Here is a tiny trained network, its code and every weight. The questions are about switching its units off for an input and a target symbol, where a switched-off unit gives its printed mean instead of its output.

import numpy as np


def w(rows, s, z=0):
    codes = np.array(rows[::2]) - 128.0
    scale = np.full(codes.shape[1], s)
    scale[-1] = z or s
    return codes * scale


def f(y):
    return y / 2 * (1 + np.tanh(0.7978845608 * (y + 0.044715 * y**3)))


def softmax(a):
    e = np.exp(a - a.max(-1, keepdims=True))
    return e / e.sum(-1, keepdims=True)


def log_softmax(a):
    a = a - a.max(-1, keepdims=True)
    return a - np.log(np.exp(a).sum(-1, keepdims=True))


def net(x, mask):
    ids = ['Ξλμτψω'.index(c) for c in x.split()]
    T = len(ids)
    res = E[ids] + P[:T]
    u = 0
    for l in range(2):
        r = res
        for j in range(2):
            rows = slice(4 * j, 4 * j + 4)
            q, k, v = (r @ M[l][rows].T for M in (Q, K, V))
            z = softmax(np.where(np.tri(T) > 0, q @ k.T / 4**0.5, -1e9)) @ v
            o = O[l][rows]
            res = res + np.where(mask[u + j], z, o[:, -1]) @ o[:, :-1]
        u += 2
        y = f(res @ A[l][:, :-1].T + A[l][:, -1])
        res = res + np.where(mask[u : u + 4], y, B[l][:, -1]) @ B[l][:, :-1]
        u += 4
    return log_softmax(res[-1] @ U[:, :-1].T + U[:, -1])


Q, K, V, O, A, B = {}, {}, {}, {}, {}, {}
E = w([
[114,75,255],'Ξ',
[231,197,124],'λ',
[129,157,149],'μ',
[130,160,180],'τ',
[208,60,83],'ψ',
[177,157,109],'ω',
],0.021)
P = w([
[9,158,37],'0',
[115,162,194],'1',
[189,190,189],'2',
[142,53,51],'3',
[115,163,200],'4',
[176,183,189],'5',
[146,54,57],'6',
[110,167,200],'7',
[156,180,193],'8',
[145,58,60],'9',
[105,167,203],'10',
[147,181,195],'11',
[138,59,58],'12',
],0.012)
Q[0] = w([
[127,137,57],'L0H0',
[120,86,116],'L0H0',
[139,184,172],'L0H0',
[149,116,95],'L0H0',
[129,6,106],'L0H1',
[96,197,149],'L0H1',
[138,66,175],'L0H1',
[63,62,121],'L0H1',
],0.02)
K[0] = w([
[190,163,148],'L0H0',
[168,79,150],'L0H0',
[79,106,120],'L0H0',
[188,95,136],'L0H0',
[117,35,204],'L0H1',
[85,206,89],'L0H1',
[66,62,126],'L0H1',
[109,100,249],'L0H1',
],0.02)
V[0] = w([
[170,59,242],'L0H0',
[162,111,75],'L0H0',
[207,156,132],'L0H0',
[216,114,16],'L0H0',
[253,139,168],'L0H1',
[129,151,122],'L0H1',
[153,232,86],'L0H1',
[121,123,129],'L0H1',
],0.0055)
O[0] = w([
[151,226,159,136],'L0H0',
[111,153,98,149],'L0H0',
[55,253,108,188],'L0H0',
[46,180,71,189],'L0H0',
[56,199,101,252],'L0H1',
[168,119,142,126],'L0H1',
[224,106,189,134],'L0H1',
[130,130,128,122],'L0H1',
],0.0038,0.0034)
A[0] = w([
[55,136,96,170],'L0N0',
[193,158,4,156],'L0N1',
[74,103,185,254],'L0N2',
[181,59,113,147],'L0N3',
],0.011,0.0081)
B[0] = w([
[8,146,2,139],'L0N0',
[44,118,224,254],'L0N1',
[212,186,81,210],'L0N2',
[54,70,81,155],'L0N3',
],0.0078,0.0098)
Q[1] = w([
[27,46,155],'L1H0',
[180,125,62],'L1H0',
[150,79,95],'L1H0',
[119,127,208],'L1H0',
[163,31,1],'L1H1',
[163,211,83],'L1H1',
[225,214,109],'L1H1',
[131,132,137],'L1H1',
],0.016)
K[1] = w([
[56,84,216],'L1H0',
[163,94,85],'L1H0',
[83,64,128],'L1H0',
[85,216,128],'L1H0',
[45,19,137],'L1H1',
[163,130,250],'L1H1',
[122,146,211],'L1H1',
[163,68,128],'L1H1',
],0.014)
V[1] = w([
[134,91,174],'L1H0',
[202,1,165],'L1H0',
[139,68,78],'L1H0',
[115,139,74],'L1H0',
[65,87,147],'L1H1',
[116,78,177],'L1H1',
[175,108,86],'L1H1',
[196,105,86],'L1H1',
],0.0084)
O[1] = w([
[167,73,214,129],'L1H0',
[139,105,96,10],'L1H0',
[141,234,15,1],'L1H0',
[134,231,72,86],'L1H0',
[121,81,254,41],'L1H1',
[146,61,164,130],'L1H1',
[97,156,119,81],'L1H1',
[94,157,94,98],'L1H1',
],0.0055,0.005)
A[1] = w([
[8,239,57,69],'L1N0',
[118,136,2,183],'L1N1',
[33,104,136,5],'L1N2',
[246,192,166,44],'L1N3',
],0.0099,0.011)
B[1] = w([
[120,58,212,179],'L1N0',
[135,188,45,158],'L1N1',
[253,104,126,150],'L1N2',
[51,68,96,254],'L1N3',
],0.013,0.0069)
U = w([
[95,52,100,89],'Ξ',
[24,98,160,1],'λ',
[102,133,84,249],'μ',
[8,105,76,125],'τ',
[103,190,195,139],'ψ',
[200,136,168,197],'ω',
],0.014,0.0059)

Each question gives the input, a string of symbols that net reads in full, and the target symbol t.
The units are the heads (4 rows each of Q, K, V and O) and the neurons (one row each of A and B). Each row of codes is followed by its name. A weight is (code - 128) times the scale printed after its matrix; where a second scale follows, it is the last column's (O, A, B and U).
mask holds one flag per unit, layer by layer, with each layer's heads first. A switched-off unit (its flag False) gives its mean, the last column of its rows in O or B, instead of its output. The means were averaged over made-up inputs and are rounded, as every weight is.
A unit's drop is (log p(t) with every unit on - log p(t) with that unit switched off) / (log p(t) with every unit on - log p(t) with every unit switched off).
The circuit of an input: a set's keep is (log p(t) with only the set's units on - log p(t) with every unit switched off) / (log p(t) with every unit on - log p(t) with every unit switched off). Starting from all 12 units, units are removed one at a time, each time the one whose removal leaves the highest keep (on an exact tie, the one counted first), for as long as the keep stays at least 0.8.
units of the circuit, in order: the units of the circuit, biggest drop first
most important unit: the unit with the biggest drop
k most important neurons: the k neurons with the biggest drops, biggest first
k most important neurons of layer l: the k neurons of layer l with the biggest drops, biggest first
heads that matter: for each layer, one digit per head in row order, 1 if its drop is at least 0.15 and else 0, layers parted by /
input ω λ λ λ μ, target ω: units of the circuit, in order : L0N1, L0H1
input λ λ μ ω λ ω Ξ Ξ λ ψ ψ, target λ: heads that matter : 11 / 01
input ω ω ψ λ τ λ ψ λ ψ λ ω, target ω: heads that matter : 11 / 10
input Ξ λ ψ τ ψ ω ω λ λ, target λ: units of the circuit, in order : L1N3
input τ ψ Ξ, target Ξ: units of the circuit, in order : L1N3, L0N2, L0N1
input ω μ ψ, target ψ: heads that matter : 10 / 00
input μ λ μ ψ λ, target μ: units of the circuit, in order : L1N3, L1H1
input τ λ ψ ψ ψ, target τ: units of the circuit, in order : L0H0, L0H1
input Ξ λ λ τ ω, target Ξ: units of the circuit, in order : L1N3, L0H0, L0N1
input Ξ τ τ Ξ μ, target Ξ: 4 most important neurons : L1N3, L0N1, L0N2, L0N0
input μ ψ ψ ω λ ψ ψ Ξ ψ λ ω, target μ: 2 most important neurons of layer 0 : L0N1, L0N2
input τ ψ ψ τ ψ ψ Ξ ψ, target τ: units of the circuit, in order : L0H1, L0H0
input μ λ μ μ ψ μ ω τ ψ ω ψ Ξ τ, target μ: 4 most important neurons : L0N1, L0N2, L1N3, L1N1
input τ Ξ Ξ μ λ ψ λ Ξ ψ, target λ: 2 most important neurons : L0N2, L0N1
input λ λ τ τ λ μ Ξ, target ω: most important unit : L0N2
input ψ ω μ, target μ: heads that matter : 01 / 01
input ω λ λ τ, target μ: 2 most important neurons : L0N1, L1N3
input ψ μ μ λ ω ω λ ω μ ω, target λ: heads that matter : 00 / 00
input ω λ ψ μ Ξ λ Ξ, target ω: heads that matter : 00 / 00
input Ξ τ λ ψ ψ ω ψ ψ μ μ λ, target Ξ: most important unit : L1N3
input ψ μ ψ ψ ω μ ψ μ ω ω Ξ, target ψ: 3 most important neurons : L0N2, L0N0, L1N3
input μ Ξ ω ω, target λ: 4 most important neurons : L0N1, L1N0, L0N2, L0N0
input ψ μ τ, target τ: 3 most important neurons : L0N1, L1N3, L0N2
